Below is a small trained network, with its code and all its weights. Each question gives an input and a class and asks what happens when units are switched off, that is, made to give their printed mean instead of their output.

import numpy as np


def w(rows, s, z=0):
    codes = np.array(rows[::2]) - 128.0
    scale = np.full(codes.shape[1], s)
    scale[-1] = z or s
    return codes * scale


def f(y):
    return np.maximum(y, 0)


def log_softmax(a):
    a = a - a.max(-1, keepdims=True)
    return a - np.log(np.exp(a).sum(-1, keepdims=True))


def net(x, mask):
    res = np.array(x, float).reshape(1, 6) / 4 @ E
    y = f(res @ A[0][:, :-1].T + A[0][:, -1])
    res = res + np.where(mask, y, B[0][:, -1]) @ B[0][:, :-1]
    return log_softmax(res[-1] @ U[:, :-1].T + U[:, -1])


A, B = {}, {}
E = w([
[58,158,240,108,206,181,152,188,60],'x0',
[144,137,121,133,158,195,122,116,150],'x1',
[110,30,169,171,112,210,200,55,153],'x2',
[156,79,190,213,78,89,178,118,32],'x3',
[124,98,62,200,240,105,118,144,114],'x4',
[110,111,153,130,102,76,216,166,3],'x5',
],0.0077)
A[0] = w([
[60,141,199,206,101,63,10,111,75,206],'N0',
[151,165,48,85,143,52,103,168,128,251],'N1',
[148,105,70,158,172,104,188,176,14,253],'N2',
[254,39,77,100,73,174,141,36,168,247],'N3',
[216,159,152,110,51,74,76,137,81,162],'N4',
[127,232,92,163,188,152,88,212,137,133],'N5',
[94,202,131,168,144,139,132,126,166,14],'N6',
[120,209,92,122,174,105,136,164,111,27],'N7',
[249,57,149,173,81,129,155,58,253,182],'N8',
[20,131,205,76,79,135,153,153,109,218],'N9',
[170,115,195,179,123,179,128,62,53,176],'N10',
[105,101,241,137,102,182,152,88,82,169],'N11',
[155,104,137,115,62,38,127,167,137,154],'N12',
],0.0066,0.0026)
B[0] = w([
[166,189,182,72,80,86,115,178,37,185],'N0',
[193,255,184,115,110,65,75,131,24,223],'N1',
[206,181,171,111,61,203,109,65,96,215],'N2',
[197,120,199,176,131,187,90,94,125,254],'N3',
[126,125,249,206,107,35,188,191,111,194],'N4',
[111,155,79,25,123,41,170,71,127,207],'N5',
[32,134,149,101,117,160,135,98,131,143],'N6',
[114,185,49,123,100,141,139,49,75,168],'N7',
[164,129,124,205,136,152,65,145,143,247],'N8',
[167,102,185,113,96,40,111,175,147,199],'N9',
[133,172,127,99,84,94,63,99,127,186],'N10',
[171,127,160,24,115,65,73,91,57,199],'N11',
[162,131,184,156,79,167,163,192,96,181],'N12',
],0.0076,0.0092)
U = w([
[168,209,105,56,151,23,20,41,91,198],'0',
[150,146,252,104,107,2,170,190,98,219],'1',
[12,134,47,53,223,128,234,90,215,3],'2',
[168,95,145,231,137,224,106,59,178,134],'3',
],0.0062,0.003)

Each question gives the input, the list of numbers given to net, and the class t.
The units are the neurons (one row each of A and B). Each row of codes is followed by its name. A weight is (code - 128) times the scale printed after its matrix; where a second scale follows, it is the last column's (A, B and U).
mask holds one flag per neuron, in row order. A switched-off neuron (its flag False) gives its mean, the last column of its row in B, instead of its output. The means were averaged over made-up inputs and are rounded, as every weight is.
A unit's drop is (log p(t) with every unit on - log p(t) with that unit switched off) / (log p(t) with every unit on - log p(t) with every unit switched off).
The circuit of an input: a set's keep is (log p(t) with only the set's units on - log p(t) with every unit switched off) / (log p(t) with every unit on - log p(t) with every unit switched off). Starting from the 12 units with the biggest drops (on a tie, the unit counted first), units are removed one at a time, each time the one whose removal leaves the highest keep (on an exact tie, the one counted first), for as long as the keep stays at least 0.8.
circuit, biggest first: the units of the circuit, biggest drop first
most important unit: the unit with the biggest drop
top k neurons: the k neurons with the biggest drops, biggest first
drop when u is switched off: that unit's drop, to one decimal
input [1,7,7,5,-2,2], class 0: most important unit => N11
input [-4,8,5,8,0,5], class 3: circuit, biggest first => [N1; N3]
input [1,0,7,1,5,3], class 0: circuit, biggest first => [N10; N4]
input [1,8,-7,5,7,6], class 0: circuit, biggest first => [N2; N7]
input [6,4,6,6,5,-5], class 0: circuit, biggest first => [N11; N10]
input [6,8,-2,5,0,0], class 0: circuit, biggest first => [N4; N10]
input [0,7,6,-3,-4,8], class 0: top 2 neurons => [N4; N11]
input [-2,-3,5,-7,4,2], class 3: top 2 neurons => [N5; N11]
input [7,8,-1,1,4,6], class 0: top 2 neurons => [N4; N2]
input [-6,-4,-7,8,5,-5], class 1: top 2 neurons => [N4; N12]
input [3,2,2,6,6,4], class 0: drop when N2 is switched off => 0.3
input [-7,-4,-8,-3,-2,0], class 1: drop when N12 is switched off => 0.3
input [-3,-8,-4,-6,-1,6], class 1: drop when N4 is switched off => 0.4
input [6,7,5,-4,-1,-4], class 2: most important unit => N1
